Here is a tiny trained network, its code and every weight. The questions are about switching its units off for an input and a target symbol, where a switched-off unit gives its printed mean instead of its output.

import numpy as np


def w(rows, s, z=0):
    codes = np.array(rows[::2]) - 128.0
    scale = np.full(codes.shape[1], s)
    scale[-1] = z or s
    return codes * scale


def f(y):
    return np.maximum(y, 0)


def softmax(a):
    e = np.exp(a - a.max(-1, keepdims=True))
    return e / e.sum(-1, keepdims=True)


def log_softmax(a):
    a = a - a.max(-1, keepdims=True)
    return a - np.log(np.exp(a).sum(-1, keepdims=True))


def net(x, mask):
    ids = ['αβγδηθλμξπστφψω'.index(c) for c in x.split()]
    T = len(ids)
    res = E[ids] + P[:T]
    r = res
    for j in range(2):
        rows = slice(2 * j, 2 * j + 2)
        q, k, v = (r @ M[0][rows].T for M in (Q, K, V))
        z = softmax(np.where(np.tri(T) > 0, q @ k.T / 2**0.5, -1e9)) @ v
        o = O[0][rows]
        res = res + np.where(mask[j], z, o[:, -1]) @ o[:, :-1]
    y = f(res @ A[0][:, :-1].T + A[0][:, -1])
    res = res + np.where(mask[2:10], y, B[0][:, -1]) @ B[0][:, :-1]
    return log_softmax(res[-1] @ U[:, :-1].T + U[:, -1])


Q, K, V, O, A, B = {}, {}, {}, {}, {}, {}
E = w([
[103,76,185,145,244],'α',
[104,219,80,95,146],'β',
[147,170,157,88,105],'γ',
[174,138,142,167,247],'δ',
[168,102,206,132,175],'η',
[109,203,127,74,88],'θ',
[150,176,142,114,147],'λ',
[39,97,155,114,228],'μ',
[102,109,199,90,129],'ξ',
[39,192,97,68,91],'π',
[40,83,202,90,114],'σ',
[83,164,142,74,105],'τ',
[201,174,119,162,223],'φ',
[118,151,148,91,144],'ψ',
[146,150,144,131,193],'ω',
],0.014)
P = w([
[98,216,224,185,142],'0',
[64,146,113,154,144],'1',
[125,214,243,113,195],'2',
[88,136,108,112,143],'3',
[139,201,242,107,217],'4',
[108,121,99,87,139],'5',
[140,198,243,108,210],'6',
[130,108,93,63,135],'7',
[142,195,247,120,205],'8',
[154,89,86,41,127],'9',
[126,198,244,123,200],'10',
],0.014)
Q[0] = w([
[157,167,159,124,82],'H0',
[160,147,123,106,104],'H0',
[123,22,49,165,6],'H1',
[113,203,166,37,173],'H1',
],0.013)
K[0] = w([
[120,191,180,125,109],'H0',
[163,129,162,137,144],'H0',
[64,251,234,210,112],'H1',
[197,99,102,8,103],'H1',
],0.013)
V[0] = w([
[110,168,166,68,172],'H0',
[111,92,67,120,153],'H0',
[163,53,163,168,251],'H1',
[31,60,192,74,119],'H1',
],0.015)
O[0] = w([
[105,131,124,175,172,249],'H0',
[130,182,94,111,93,73],'H0',
[110,2,105,94,215,145],'H1',
[109,74,104,222,53,183],'H1',
],0.014,0.017)
A[0] = w([
[141,180,195,142,62,90],'N0',
[179,190,142,122,39,1],'N1',
[151,185,194,73,186,51],'N2',
[136,106,85,150,62,37],'N3',
[71,116,43,92,61,104],'N4',
[131,131,221,133,140,7],'N5',
[149,99,11,75,122,147],'N6',
[140,189,187,157,125,126],'N7',
],0.012,0.0045)
B[0] = w([
[208,69,128,102,151,236],'N0',
[130,169,47,172,138,188],'N1',
[91,101,113,99,2,216],'N2',
[103,107,132,63,117,162],'N3',
[71,131,147,65,161,149],'N4',
[75,174,50,134,147,208],'N5',
[126,185,142,151,70,161],'N6',
[142,110,175,80,119,248],'N7',
],0.014,0.015)
U = w([
[127,107,64,182,118,60],'α',
[87,205,116,136,81,172],'β',
[169,123,235,119,150,179],'γ',
[131,107,122,49,161,115],'δ',
[159,66,168,96,155,20],'η',
[155,136,82,143,145,104],'θ',
[94,203,197,118,155,247],'λ',
[69,183,31,154,129,140],'μ',
[122,106,149,167,58,113],'ξ',
[104,151,26,105,104,45],'π',
[124,94,252,73,117,105],'σ',
[155,92,124,107,91,159],'τ',
[127,111,159,69,87,55],'φ',
[98,193,95,208,107,211],'ψ',
[118,167,109,115,194,200],'ω',
],0.015,0.012)

Each question gives the input, a string of symbols that net reads in full, and the target symbol t.
The units are the heads (2 rows each of Q, K, V and O) and the neurons (one row each of A and B). Each row of codes is followed by its name. A weight is (code - 128) times the scale printed after its matrix; where a second scale follows, it is the last column's (O, A, B and U).
mask holds one flag per unit, heads first, then neurons. A switched-off unit (its flag False) gives its mean, the last column of its rows in O or B, instead of its output. The means were averaged over made-up inputs and are rounded, as every weight is.
A unit's drop is (log p(t) with every unit on - log p(t) with that unit switched off) / (log p(t) with every unit on - log p(t) with every unit switched off).
The circuit of an input: a set's keep is (log p(t) with only the set's units on - log p(t) with every unit switched off) / (log p(t) with every unit on - log p(t) with every unit switched off). Starting from all 10 units, units are removed one at a time, each time the one whose removal leaves the highest keep (on an exact tie, the one counted first), for as long as the keep stays at least 0.8.
circuit, biggest first: the units of the circuit, biggest drop first
unit that matters most: the unit with the biggest drop
k most important neurons: the k neurons with the biggest drops, biggest first
input α τ μ, target γ: circuit, biggest first => [H1, N0, N2]
input π θ τ η τ δ τ τ ω, target γ: circuit, biggest first => [H1, N0, N2]
input ψ φ θ α, target α: circuit, biggest first => [N7, H1]
input τ τ τ φ α, target π: unit that matters most => N2
input ω δ τ θ λ, target τ: 2 most important neurons => [N0, N7]
input δ ω π τ τ θ θ, target τ: circuit, biggest first => [N0, H1, N7, N1]
input θ φ φ θ σ σ ω π δ, target θ: 2 most important neurons => [N1, N0]
input τ φ τ π γ δ δ μ σ γ τ, target σ: circuit, biggest first => [H1, N7, H0, N1]
input τ γ δ, target σ: circuit, biggest first => [H1, N7, N2]
input π τ ξ, target γ: circuit, biggest first => [H1, N0, N2]
input δ δ σ η ω, target ω: circuit, biggest first => [H1, N0, N2]
input δ ξ γ ω α ψ γ, target λ: 2 most important neurons => [N5, N1]
input σ β β θ ω ξ τ γ β, target σ: 4 most important neurons => [N7, N0, N2, N1]
input β ω δ π μ, target θ: 3 most important neurons => [N1, N0, N7]
input δ γ θ β σ ω ω δ η, target δ: circuit, biggest first => [H1]
input ξ δ γ τ η ψ π, target λ: circuit, biggest first => [N1, N2, N0]
input μ ψ τ π σ δ φ, target δ: 2 most important neurons => [N2, N1]
input η ξ ω, target ψ: circuit, biggest first => [H1, N0]
input δ τ δ, target γ: 3 most important neurons => [N7, N0, N2]
input η τ φ, target γ: unit that matters most => N7
input ω η δ π ψ η θ α φ μ δ, target α: 2 most important neurons => [N7, N0]
input ψ λ ω θ γ α θ, target η: 2 most important neurons => [N1, N5]
input ξ δ ξ σ δ θ ψ, target τ: 4 most important neurons => [N0, N7, N1, N2]
input τ ω σ, target μ: 4 most important neurons => [N5, N7, N0, N2]
input β δ τ ω δ γ η τ β, target γ: circuit, biggest first => [N0, H1, N2]
